Here is a tiny trained network, its code and every weight. The questions are about switching its units off for an input and a class, where a switched-off unit gives its printed mean instead of its output.

import numpy as np


def w(rows, s, z=0):
    codes = np.array(rows[::2]) - 128.0
    scale = np.full(codes.shape[1], s)
    scale[-1] = z or s
    return codes * scale


def f(y):
    return np.maximum(y, 0)


def log_softmax(a):
    a = a - a.max(-1, keepdims=True)
    return a - np.log(np.exp(a).sum(-1, keepdims=True))


def net(x, mask):
    res = np.array(x, float).reshape(1, 4) / 4 @ E
    y = f(res @ A[0][:, :-1].T + A[0][:, -1])
    res = res + np.where(mask, y, B[0][:, -1]) @ B[0][:, :-1]
    return log_softmax(res[-1] @ U[:, :-1].T + U[:, -1])


A, B = {}, {}
E = w([
[125,189,97],'x0',
[82,118,187],'x1',
[196,94,136],'x2',
[201,152,254],'x3',
],0.0067)
A[0] = w([
[224,108,225,234],'N1',
[82,77,112,253],'N2',
[147,217,151,189],'N3',
[119,109,151,110],'N4',
[42,174,68,130],'N5',
[121,8,80,243],'N6',
[42,96,156,141],'N7',
[40,93,154,158],'N8',
[23,124,132,219],'N9',
],0.014,0.0042)
B[0] = w([
[211,76,225,254],'N1',
[140,233,138,195],'N2',
[155,22,98,187],'N3',
[136,130,144,140],'N4',
[136,106,251,209],'N5',
[211,226,77,206],'N6',
[54,126,164,170],'N7',
[55,174,170,175],'N8',
[67,179,218,206],'N9',
],0.022,0.0094)
U = w([
[107,84,113,83],'0',
[77,175,125,215],'1',
[178,144,28,94],'2',
[143,80,54,77],'3',
[100,112,76,16],'4',
[249,125,142,205],'5',
[105,108,160,2],'6',
],0.011,0.0036)

Each question gives the input, the list of numbers given to net, and the class t.
The units are the neurons (one row each of A and B). Each row of codes is followed by its name. A weight is (code - 128) times the scale printed after its matrix; where a second scale follows, it is the last column's (A, B and U).
mask holds one flag per neuron, in row order. A switched-off neuron (its flag False) gives its mean, the last column of its row in B, instead of its output. The means were averaged over made-up inputs and are rounded, as every weight is.
A unit's drop is (log p(t) with every unit on - log p(t) with that unit switched off) / (log p(t) with every unit on - log p(t) with every unit switched off).
The circuit of an input: a set's keep is (log p(t) with only the set's units on - log p(t) with every unit switched off) / (log p(t) with every unit on - log p(t) with every unit switched off). Starting from all 9 units, units are removed one at a time, each time the one whose removal leaves the highest keep (on an exact tie, the one counted first), for as long as the keep stays at least 0.8.
circuit, biggest first: the units of the circuit, biggest drop first
most important unit: the unit with the biggest drop
top k neurons: the k neurons with the biggest drops, biggest first
drop when u is switched off: that unit's drop, to one decimal
input [-6,5,-3,3], class 6: most important unit -> N1
input [-5,2,5,-4], class 2: circuit, biggest first -> (N1 N6 N5)
input [-3,8,-3,5], class 6: top 2 neurons -> (N6 N7)
input [8,-6,-4,-3], class 6: circuit, biggest first -> (N6 N5)
input [-2,6,1,1], class 6: top 3 neurons -> (N6 N7 N8)
input [7,7,0,3], class 6: top 2 neurons -> (N6 N2)
input [5,1,-1,-3], class 1: drop when N1 is switched off -> 0.9
input [-7,-8,2,-2], class 2: drop when N5 is switched off -> 0.3
input [-1,8,8,-5], class 1: drop when N9 is switched off -> 0.0
input [-1,-7,1,-2], class 2: top 3 neurons -> (N1 N5 N9)
